Below are the code and all the weights of a small trained network. Each question names an input and a target symbol and asks about switching units off, where a switched-off unit gives its printed mean instead of its output.

import numpy as np


def w(rows, s, z=0):
    codes = np.array(rows[::2]) - 128.0
    scale = np.full(codes.shape[1], s)
    scale[-1] = z or s
    return codes * scale


def f(y):
    return y / 2 * (1 + np.tanh(0.7978845608 * (y + 0.044715 * y**3)))


def softmax(a):
    e = np.exp(a - a.max(-1, keepdims=True))
    return e / e.sum(-1, keepdims=True)


def log_softmax(a):
    a = a - a.max(-1, keepdims=True)
    return a - np.log(np.exp(a).sum(-1, keepdims=True))


def net(x, mask):
    ids = ['ΘΞΠαβγεηλμστ'.index(c) for c in x.split()]
    T = len(ids)
    res = E[ids] + P[:T]
    u = 0
    for l in range(2):
        q, k, v = (res @ M[l].T for M in (Q, K, V))
        z = softmax(np.where(np.tri(T) > 0, q @ k.T / 3**0.5, -1e9)) @ v
        res = res + np.where(mask[u], z, O[l][:, -1]) @ O[l][:, :-1]
        u += 1
        y = f(res @ A[l][:, :-1].T + A[l][:, -1])
        res = res + np.where(mask[u : u + 4], y, B[l][:, -1]) @ B[l][:, :-1]
        u += 4
    return log_softmax(res[-1] @ U[:, :-1].T + U[:, -1])


Q, K, V, O, A, B = {}, {}, {}, {}, {}, {}
E = w([
[110,206,92],'Θ',
[127,111,182],'Ξ',
[62,103,192],'Π',
[162,233,120],'α',
[221,36,154],'β',
[132,61,49],'γ',
[223,183,162],'ε',
[111,202,89],'η',
[160,211,116],'λ',
[157,161,251],'μ',
[153,103,179],'σ',
[137,110,181],'τ',
],0.015)
P = w([
[118,146,6],'0',
[69,193,50],'1',
[51,174,74],'2',
[36,143,91],'3',
[14,129,106],'4',
[3,107,124],'5',
[6,110,128],'6',
],0.0043)
Q[0] = w([
[83,152,96],'L0H0',
[77,45,130],'L0H0',
[83,248,53],'L0H0',
],0.017)
K[0] = w([
[149,175,86],'L0H0',
[49,81,92],'L0H0',
[237,250,77],'L0H0',
],0.018)
V[0] = w([
[119,105,253],'L0H0',
[196,123,53],'L0H0',
[131,111,201],'L0H0',
],0.005)
O[0] = w([
[159,68,30,228],'L0H0',
[109,254,156,4],'L0H0',
[143,109,76,172],'L0H0',
],0.0053,0.00018)
A[0] = w([
[168,133,72,193],'L0N0',
[217,103,144,217],'L0N1',
[214,157,182,151],'L0N2',
[122,114,255,3],'L0N3',
],0.014,0.0017)
B[0] = w([
[146,101,8,161],'L0N0',
[143,199,198,252],'L0N1',
[49,131,119,252],'L0N2',
[139,60,230,212],'L0N3',
],0.013,0.003)
Q[1] = w([
[239,1,64],'L1H0',
[146,110,126],'L1H0',
[106,134,202],'L1H0',
],0.0096)
K[1] = w([
[178,5,107],'L1H0',
[142,97,130],'L1H0',
[156,101,171],'L1H0',
],0.017)
V[1] = w([
[222,77,105],'L1H0',
[59,143,82],'L1H0',
[254,155,133],'L1H0',
],0.012)
O[1] = w([
[54,61,84,2],'L1H0',
[175,76,141,135],'L1H0',
[6,11,176,79],'L1H0',
],0.012,0.0065)
A[1] = w([
[139,175,139,113],'L1N0',
[178,120,220,3],'L1N1',
[121,202,5,115],'L1N2',
[89,197,170,19],'L1N3',
],0.015,0.0031)
B[1] = w([
[85,214,200,229],'L1N0',
[138,45,10,254],'L1N1',
[187,41,113,215],'L1N2',
[32,142,124,224],'L1N3',
],0.014,0.012)
U = w([
[137,126,99,69],'Θ',
[131,117,165,181],'Ξ',
[250,224,142,196],'Π',
[178,114,48,70],'α',
[76,47,255,160],'β',
[73,126,65,1],'γ',
[146,139,78,56],'ε',
[136,124,105,73],'η',
[140,123,104,67],'λ',
[130,245,118,138],'μ',
[114,108,186,230],'σ',
[124,110,173,151],'τ',
],0.0085,0.0054)

Each question gives the input, a string of symbols that net reads in full, and the target symbol t.
The units are the heads (3 rows each of Q, K, V and O) and the neurons (one row each of A and B). Each row of codes is followed by its name. A weight is (code - 128) times the scale printed after its matrix; where a second scale follows, it is the last column's (O, A, B and U).
mask holds one flag per unit, layer by layer, with each layer's heads first. A switched-off unit (its flag False) gives its mean, the last column of its rows in O or B, instead of its output. The means were averaged over made-up inputs and are rounded, as every weight is.
A unit's drop is (log p(t) with every unit on - log p(t) with that unit switched off) / (log p(t) with every unit on - log p(t) with every unit switched off).
The circuit of an input: a set's keep is (log p(t) with only the set's units on - log p(t) with every unit switched off) / (log p(t) with every unit on - log p(t) with every unit switched off). Starting from all 10 units, units are removed one at a time, each time the one whose removal leaves the highest keep (on an exact tie, the one counted first), for as long as the keep stays at least 0.8.
units of the circuit, in order: the units of the circuit, biggest drop first
most important unit: the unit with the biggest drop
k most important neurons: the k neurons with the biggest drops, biggest first
top k neurons in layer l: the k neurons of layer l with the biggest drops, biggest first
input γ γ ε γ Ξ, target γ: top 2 neurons in layer 0 -> [L0N3 L0N0]
input α ε μ β β γ σ, target γ: top 3 neurons in layer 1 -> [L1N1 L1N3 L1N2]
input λ β σ μ Ξ, target μ: units of the circuit, in order -> [L1H0 L0N3 L0N2]
input σ ε τ α μ Π, target μ: 4 most important neurons -> [L0N2 L0N3 L1N2 L0N0]
input τ ε β τ η, target Π: most important unit -> L0N2
input λ Θ γ Θ γ β, target γ: 2 most important neurons -> [L1N1 L0N1]
input λ Π τ, target Π: units of the circuit, in order -> [L0H0 L1H0 L1N3]
input τ β Ξ, target β: units of the circuit, in order -> [L1H0 L0N1]
input γ α μ β γ Π, target γ: 4 most important neurons -> [L0N2 L1N1 L0N3 L0N0]
input γ σ α, target Π: 4 most important neurons -> [L0N1 L1N2 L0N3 L0N2]
input σ σ β μ β, target μ: units of the circuit, in order -> [L0N1 L0N3 L1H0 L0N2]
input α γ α β, target α: top 2 neurons in layer 0 -> [L0N1 L0N2]
input Π σ Θ Ξ λ, target Π: top 2 neurons in layer 0 -> [L0N1 L0N3]
input τ μ Ξ γ ε, target μ: units of the circuit, in order -> [L0N2 L1H0 L1N3]
input Ξ σ η γ, target α: 3 most important neurons -> [L0N1 L1N0 L1N2]
input ε Θ λ, target Π: top 3 neurons in layer 1 -> [L1N2 L1N1 L1N0]
input μ λ μ β Ξ η, target Π: 2 most important neurons -> [L0N1 L0N3]
input Ξ β τ, target β: top neuron in layer 0 -> [L0N1]
input γ Ξ σ λ μ β, target μ: top 2 neurons in layer 1 -> [L1N2 L1N0]
input Π γ Θ μ Ξ Π β, target Π: units of the circuit, in order -> [L0N1 L0H0 L1N3]
input σ μ σ, target μ: top 2 neurons in layer 1 -> [L1N2 L1N1]
input β Ξ Ξ γ μ σ, target μ: top 2 neurons in layer 1 -> [L1N2 L1N0]
